Below is a small trained network, with its code and all its weights. Each question gives an input and a class and asks what happens when units are switched off, that is, made to give their printed mean instead of their output.

import numpy as np


def w(rows, s, z=0):
    codes = np.array(rows[::2]) - 128.0
    scale = np.full(codes.shape[1], s)
    scale[-1] = z or s
    return codes * scale


def norm(h):
    return h / np.sqrt((h * h).mean(-1, keepdims=True) + 1e-5)


def f(y):
    return y / 2 * (1 + np.tanh(0.7978845608 * (y + 0.044715 * y**3)))


def log_softmax(a):
    a = a - a.max(-1, keepdims=True)
    return a - np.log(np.exp(a).sum(-1, keepdims=True))


def net(x, mask):
    res = np.array(x, float).reshape(1, 5) / 4 @ E
    u = 0
    for l in range(2):
        y = f(norm(res) @ A[l][:, :-1].T + A[l][:, -1])
        res = res + np.where(mask[u : u + 16], y, B[l][:, -1]) @ B[l][:, :-1]
        u += 16
    return log_softmax(norm(res)[-1] @ U[:, :-1].T + U[:, -1])


A, B = {}, {}
E = w([
[82,103,116,188,102,74],'x0',
[146,246,120,113,99,7],'x1',
[221,96,138,162,158,92],'x2',
[57,154,82,111,253,131],'x3',
[132,99,78,71,123,124],'x4',
],0.0056)
A[0] = w([
[114,131,110,153,134,140,84],'0.n1',
[187,43,95,111,135,131,19],'0.n2',
[207,2,126,171,183,134,4],'0.n3',
[178,114,43,45,120,160,124],'0.n4',
[77,136,136,114,84,148,77],'0.n5',
[91,207,122,75,54,86,52],'0.n6',
[224,153,63,64,119,125,98],'0.n7',
[119,15,77,100,45,133,107],'0.n8',
[195,92,69,71,107,156,99],'0.n9',
[113,88,65,99,97,161,96],'0.n10',
[193,130,129,132,84,86,54],'0.n11',
[216,72,137,151,128,184,111],'0.n12',
[109,188,121,54,65,151,86],'0.n13',
[209,90,135,75,117,187,70],'0.n14',
[200,116,137,63,96,224,89],'0.n15',
[157,17,160,156,102,208,30],'0.n16',
],0.008,0.0045)
B[0] = w([
[122,112,132,122,132,145,110],'0.n1',
[144,157,144,139,100,105,157],'0.n2',
[204,222,196,69,101,185,223],'0.n3',
[108,156,189,127,203,91,194],'0.n4',
[104,90,144,110,83,128,130],'0.n5',
[200,116,183,117,109,179,203],'0.n6',
[127,102,168,134,181,162,191],'0.n7',
[139,111,167,138,180,2,226],'0.n8',
[103,131,213,131,180,110,182],'0.n9',
[110,125,141,99,151,56,156],'0.n10',
[85,121,118,163,149,133,161],'0.n11',
[135,115,221,165,106,141,240],'0.n12',
[128,134,137,73,119,186,170],'0.n13',
[155,133,242,143,123,126,203],'0.n14',
[106,188,226,186,139,143,228],'0.n15',
[194,115,165,131,195,130,251],'0.n16',
],0.0072,0.0036)
A[1] = w([
[99,135,123,123,223,165,237],'1.n1',
[129,168,84,172,114,94,117],'1.n2',
[79,104,43,124,170,133,38],'1.n3',
[97,88,111,231,136,70,121],'1.n4',
[36,127,87,178,143,169,37],'1.n5',
[116,2,122,112,64,82,79],'1.n6',
[144,101,6,66,165,126,92],'1.n7',
[112,110,122,149,222,91,127],'1.n8',
[170,136,35,60,236,108,8],'1.n9',
[146,122,101,101,162,205,95],'1.n10',
[115,185,59,145,106,74,2],'1.n11',
[217,161,159,168,99,65,176],'1.n12',
[80,143,186,80,76,169,112],'1.n13',
[83,95,161,150,167,87,114],'1.n14',
[175,108,58,98,180,103,110],'1.n15',
[160,103,109,98,165,216,115],'1.n16',
],0.0091,0.0034)
B[1] = w([
[163,136,68,110,137,83,215],'1.n1',
[122,54,161,123,145,165,142],'1.n2',
[177,213,170,95,114,156,148],'1.n3',
[146,75,86,188,96,167,163],'1.n4',
[184,206,127,97,205,108,144],'1.n5',
[72,84,67,119,200,70,139],'1.n6',
[108,168,108,72,152,94,149],'1.n7',
[132,115,68,112,2,178,181],'1.n8',
[37,149,112,24,180,64,168],'1.n9',
[74,72,138,166,97,31,137],'1.n10',
[132,83,188,142,126,139,142],'1.n11',
[80,111,147,77,238,113,254],'1.n12',
[74,131,90,99,122,121,163],'1.n13',
[164,163,61,137,127,106,162],'1.n14',
[72,135,145,75,130,112,141],'1.n15',
[97,49,145,169,84,24,147],'1.n16',
],0.0072)
U = w([
[109,39,87,214,156,92,95],'0',
[113,160,142,102,22,206,47],'1',
[189,188,49,187,126,187,2],'2',
[95,175,73,46,160,84,210],'3',
[160,121,251,125,181,137,195],'4',
],0.016,0.0046)

Each question gives the input, the list of numbers given to net, and the class t.
The units are the neurons (one row each of A and B). Each row of codes is followed by its name. A weight is (code - 128) times the scale printed after its matrix; where a second scale follows, it is the last column's (A, B and U).
mask holds one flag per neuron, layer by layer. A switched-off neuron (its flag False) gives its mean, the last column of its row in B, instead of its output. The means were averaged over made-up inputs and are rounded, as every weight is.
A unit's drop is (log p(t) with every unit on - log p(t) with that unit switched off) / (log p(t) with every unit on - log p(t) with every unit switched off).
The circuit of an input: a set's keep is (log p(t) with only the set's units on - log p(t) with every unit switched off) / (log p(t) with every unit on - log p(t) with every unit switched off). Starting from the 12 units with the biggest drops (on a tie, the unit counted first), units are removed one at a time, each time the one whose removal leaves the highest keep (on an exact tie, the one counted first), for as long as the keep stays at least 0.8.
units of the circuit, in order: the units of the circuit, biggest drop first
unit that matters most: the unit with the biggest drop
top k neurons: the k neurons with the biggest drops, biggest first
k most important neurons of layer l: the k neurons of layer l with the biggest drops, biggest first
drop of u: that unit's drop, to one decimal
input [4,1,4,7,-2], class 3: units of the circuit, in order -> [0.n12, 1.n9, 0.n15]
input [-7,8,4,2,-5], class 3: units of the circuit, in order -> [0.n12, 0.n15, 0.n14]
input [-3,-4,0,4,3], class 3: units of the circuit, in order -> [1.n1, 0.n6]
input [-7,-6,-8,1,2], class 3: unit that matters most -> 1.n13
input [0,5,6,2,-1], class 3: 2 most important neurons of layer 0 -> [0.n12, 0.n15]
input [-2,-8,-5,6,-2], class 3: 2 most important neurons of layer 1 -> [1.n5, 1.n3]
input [-3,6,-7,0,3], class 1: 2 most important neurons of layer 0 -> [0.n6, 0.n8]
input [3,1,5,7,-6], class 3: top 3 neurons -> [0.n12, 0.n15, 1.n9]
input [3,6,7,5,-7], class 0: top 2 neurons -> [1.n4, 0.n3]
input [-5,7,-3,-2,-3], class 1: top 2 neurons -> [0.n13, 0.n8]
input [4,6,6,0,-6], class 0: top 2 neurons -> [0.n3, 1.n4]
input [0,-8,-7,-3,-5], class 0: top 2 neurons -> [0.n3, 0.n6]
input [2,1,6,2,-8], class 0: 2 most important neurons of layer 0 -> [0.n6, 0.n14]
input [6,2,7,-1,-7], class 0: top neuron -> [1.n4]
input [6,7,-5,-8,-3], class 1: drop of 1.n9 -> 0.3
input [0,7,-6,-2,-7], class 1: drop of 0.n13 -> 0.2
input [2,6,4,3,-7], class 0: drop of 1.n4 -> 0.2
